Below are the code and all the weights of a small trained network. Each question names an input and a class and asks about switching units off, where a switched-off unit gives its printed mean instead of its output.

import numpy as np


def w(rows, s, z=0):
    codes = np.array(rows[::2]) - 128.0
    scale = np.full(codes.shape[1], s)
    scale[-1] = z or s
    return codes * scale


def norm(h):
    return h / np.sqrt((h * h).mean(-1, keepdims=True) + 1e-5)


def f(y):
    return y / 2 * (1 + np.tanh(0.7978845608 * (y + 0.044715 * y**3)))


def log_softmax(a):
    a = a - a.max(-1, keepdims=True)
    return a - np.log(np.exp(a).sum(-1, keepdims=True))


def net(x, mask):
    res = np.array(x, float).reshape(1, 2) / 4 @ E
    u = 0
    for l in range(2):
        y = f(norm(res) @ A[l][:, :-1].T + A[l][:, -1])
        res = res + np.where(mask[u : u + 10], y, B[l][:, -1]) @ B[l][:, :-1]
        u += 10
    return log_softmax(norm(res)[-1] @ U[:, :-1].T + U[:, -1])


A, B = {}, {}
E = w([
[35,95,238,127,64,154,103,36],'x0',
[254,183,219,103,80,250,140,90],'x1',
],0.0068)
A[0] = w([
[52,127,162,101,98,178,67,87,133],'0.n0',
[127,138,193,105,193,88,87,130,77],'0.n1',
[89,148,160,157,80,101,187,103,90],'0.n2',
[118,149,227,96,134,135,166,128,171],'0.n3',
[120,100,148,170,149,72,111,178,60],'0.n4',
[149,140,42,208,122,110,150,96,156],'0.n5',
[74,61,117,202,169,148,122,192,3],'0.n6',
[88,87,103,150,255,212,73,163,111],'0.n7',
[120,65,36,145,133,228,132,189,165],'0.n8',
[18,180,117,194,99,74,134,149,87],'0.n9',
],0.0068,0.0031)
B[0] = w([
[158,178,132,109,153,30,136,145,250],'0.n0',
[141,47,42,47,162,140,123,91,116],'0.n1',
[150,92,179,128,103,90,77,242,155],'0.n2',
[98,154,105,140,136,234,163,144,219],'0.n3',
[121,110,128,138,88,123,145,175,161],'0.n4',
[175,52,177,20,116,110,164,119,184],'0.n5',
[112,132,104,85,100,158,149,89,173],'0.n6',
[126,187,255,172,196,154,51,50,156],'0.n7',
[94,95,209,163,118,109,132,178,183],'0.n8',
[132,225,103,168,91,222,197,136,252],'0.n9',
],0.0064,0.0041)
A[1] = w([
[125,73,164,86,119,96,162,143,171],'1.n0',
[106,155,163,151,104,146,131,22,158],'1.n1',
[66,73,35,222,120,103,118,102,151],'1.n2',
[130,195,85,148,115,155,159,160,141],'1.n3',
[88,70,149,106,82,107,18,43,254],'1.n4',
[63,102,51,87,201,85,159,130,204],'1.n5',
[198,87,161,123,106,127,59,120,110],'1.n6',
[2,105,158,106,19,96,86,111,119],'1.n7',
[192,112,11,125,197,60,96,177,25],'1.n8',
[130,182,121,89,107,150,174,187,103],'1.n9',
],0.0093,0.002)
B[1] = w([
[79,165,41,108,132,42,134,95,149],'1.n0',
[163,95,41,131,152,81,143,180,211],'1.n1',
[131,255,88,163,6,205,213,43,206],'1.n2',
[90,134,150,72,102,43,82,103,202],'1.n3',
[91,117,79,122,202,36,93,163,155],'1.n4',
[149,192,158,153,89,181,129,109,232],'1.n5',
[52,153,106,148,58,161,131,109,150],'1.n6',
[226,37,178,79,199,156,86,171,253],'1.n7',
[156,25,194,80,162,150,72,138,212],'1.n8',
[13,92,87,173,155,88,145,99,209],'1.n9',
],0.007,0.0072)
U = w([
[171,249,155,87,38,245,205,96,204],'0',
[219,18,205,31,197,119,93,194,204],'1',
[9,146,111,97,144,29,146,93,218],'2',
[168,126,113,154,104,111,73,104,30],'3',
[163,158,144,187,159,106,114,123,3],'4',
[146,106,124,184,169,154,84,69,5],'5',
[143,137,124,201,161,146,62,122,31],'6',
],0.014,0.0048)

Each question gives the input, the list of numbers given to net, and the class t.
The units are the neurons (one row each of A and B). Each row of codes is followed by its name. A weight is (code - 128) times the scale printed after its matrix; where a second scale follows, it is the last column's (A, B and U).
mask holds one flag per neuron, layer by layer. A switched-off neuron (its flag False) gives its mean, the last column of its row in B, instead of its output. The means were averaged over made-up inputs and are rounded, as every weight is.
A unit's drop is (log p(t) with every unit on - log p(t) with that unit switched off) / (log p(t) with every unit on - log p(t) with every unit switched off).
The circuit of an input: a set's keep is (log p(t) with only the set's units on - log p(t) with every unit switched off) / (log p(t) with every unit on - log p(t) with every unit switched off). Starting from the 12 units with the biggest drops (on a tie, the unit counted first), units are removed one at a time, each time the one whose removal leaves the highest keep (on an exact tie, the one counted first), for as long as the keep stays at least 0.8.
circuit, biggest first: the units of the circuit, biggest drop first
most important unit: the unit with the biggest drop
top k neurons: the k neurons with the biggest drops, biggest first
top k neurons in layer l: the k neurons of layer l with the biggest drops, biggest first
drop of u: that unit's drop, to one decimal
input [-6,-6], class 0: top 2 neurons in layer 0	0.n0, 0.n2
input [-1,1], class 2: most important unit	0.n7
input [-8,-8], class 0: circuit, biggest first	1.n2, 1.n5
input [-6,-7], class 0: top 3 neurons	1.n2, 1.n5, 1.n7
input [-4,-4], class 0: top 3 neurons	1.n5, 0.n0, 0.n2
input [-1,3], class 2: top 3 neurons	1.n7, 0.n7, 1.n9
input [4,-3], class 1: top 2 neurons	1.n7, 0.n2
input [-2,-4], class 0: top 2 neurons	0.n0, 1.n5
input [-3,-1], class 2: top 2 neurons	0.n5, 1.n0
input [-7,-5], class 1: top 2 neurons	1.n8, 0.n5
input [-3,1], class 2: top 3 neurons in layer 0	0.n8, 0.n5, 0.n0
input [-1,2], class 2: drop of 1.n7	0.4
input [6,-1], class 1: drop of 1.n7	0.2
input [-6,4], class 1: top neuron	1.n2
input [-2,-2], class 2: drop of 0.n5	0.6
